Below is a small trained network, with its code and all its weights. Each question gives an input and a class and asks what happens when units are switched off, that is, made to give their printed mean instead of their output.

import numpy as np


def w(rows, s, z=0):
    codes = np.array(rows[::2]) - 128.0
    scale = np.full(codes.shape[1], s)
    scale[-1] = z or s
    return codes * scale


def f(y):
    return y / 2 * (1 + np.tanh(0.7978845608 * (y + 0.044715 * y**3)))


def log_softmax(a):
    a = a - a.max(-1, keepdims=True)
    return a - np.log(np.exp(a).sum(-1, keepdims=True))


def net(x, mask):
    res = np.array(x, float).reshape(1, 2) / 4 @ E
    y = f(res @ A[0][:, :-1].T + A[0][:, -1])
    res = res + np.where(mask, y, B[0][:, -1]) @ B[0][:, :-1]
    return log_softmax(res[-1] @ U[:, :-1].T + U[:, -1])


A, B = {}, {}
E = w([
[193,100,149,135,251],'x0',
[35,47,143,67,150],'x1',
],0.014)
A[0] = w([
[59,70,150,118,147,93],'neuron 1',
[106,141,86,109,67,109],'neuron 2',
[144,114,154,156,220,89],'neuron 3',
[172,88,177,134,178,111],'neuron 4',
[84,70,155,67,141,110],'neuron 5',
[189,162,120,254,99,94],'neuron 6',
[91,93,156,99,142,91],'neuron 7',
[74,184,113,132,161,248],'neuron 8',
[84,106,81,94,15,82],'neuron 9',
[96,99,156,17,141,115],'neuron 10',
[151,194,93,210,137,104],'neuron 11',
[162,106,173,117,214,118],'neuron 12',
[67,162,110,166,63,82],'neuron 13',
[97,67,182,93,124,113],'neuron 14',
[229,172,100,125,94,86],'neuron 15',
],0.0098,0.016)
B[0] = w([
[140,154,155,169,146,165],'neuron 1',
[102,107,100,173,135,166],'neuron 2',
[88,123,77,210,80,172],'neuron 3',
[70,110,92,164,65,171],'neuron 4',
[165,163,182,161,156,176],'neuron 5',
[146,173,163,137,147,194],'neuron 6',
[120,168,143,201,140,146],'neuron 7',
[168,94,128,22,141,252],'neuron 8',
[75,114,87,176,122,191],'neuron 9',
[159,186,184,154,137,176],'neuron 10',
[151,169,168,154,153,177],'neuron 11',
[85,87,75,160,98,190],'neuron 12',
[70,107,95,248,102,169],'neuron 13',
[160,165,161,161,141,165],'neuron 14',
[164,163,162,173,114,175],'neuron 15',
],0.015)
U = w([
[151,160,251,123,140,49],'0',
[106,101,68,140,120,50],'1',
[154,94,155,2,140,255],'2',
],0.019,0.0079)

Each question gives the input, the list of numbers given to net, and the class t.
The units are the neurons (one row each of A and B). Each row of codes is followed by its name. A weight is (code - 128) times the scale printed after its matrix; where a second scale follows, it is the last column's (A, B and U).
mask holds one flag per neuron, in row order. A switched-off neuron (its flag False) gives its mean, the last column of its row in B, instead of its output. The means were averaged over made-up inputs and are rounded, as every weight is.
A unit's drop is (log p(t) with every unit on - log p(t) with that unit switched off) / (log p(t) with every unit on - log p(t) with every unit switched off).
most important unit: the unit with the biggest drop
top k neurons: the k neurons with the biggest drops, biggest first
drop when u is switched off: that unit's drop, to one decimal
input [5,4], class 1: most important unit => neuron 12
input [-8,8], class 0: top 2 neurons => neuron 10; neuron 5
input [-6,6], class 0: top 4 neurons => neuron 10; neuron 5; neuron 12; neuron 14
input [8,6], class 1: top 2 neurons => neuron 12; neuron 3
input [-1,4], class 0: top 2 neurons => neuron 10; neuron 5
input [3,-1], class 2: top 2 neurons => neuron 13; neuron 9
input [8,-7], class 1: top 3 neurons => neuron 12; neuron 3; neuron 4
input [-7,7], class 0: top 3 neurons => neuron 10; neuron 5; neuron 14
input [8,-4], class 1: drop when neuron 15 is switched off => 0.0
input [3,1], class 2: drop when neuron 13 is switched off => 0.2
input [-3,-3], class 2: drop when neuron 5 is switched off => 0.1
input [4,0], class 1: drop when neuron 3 is switched off => 0.1
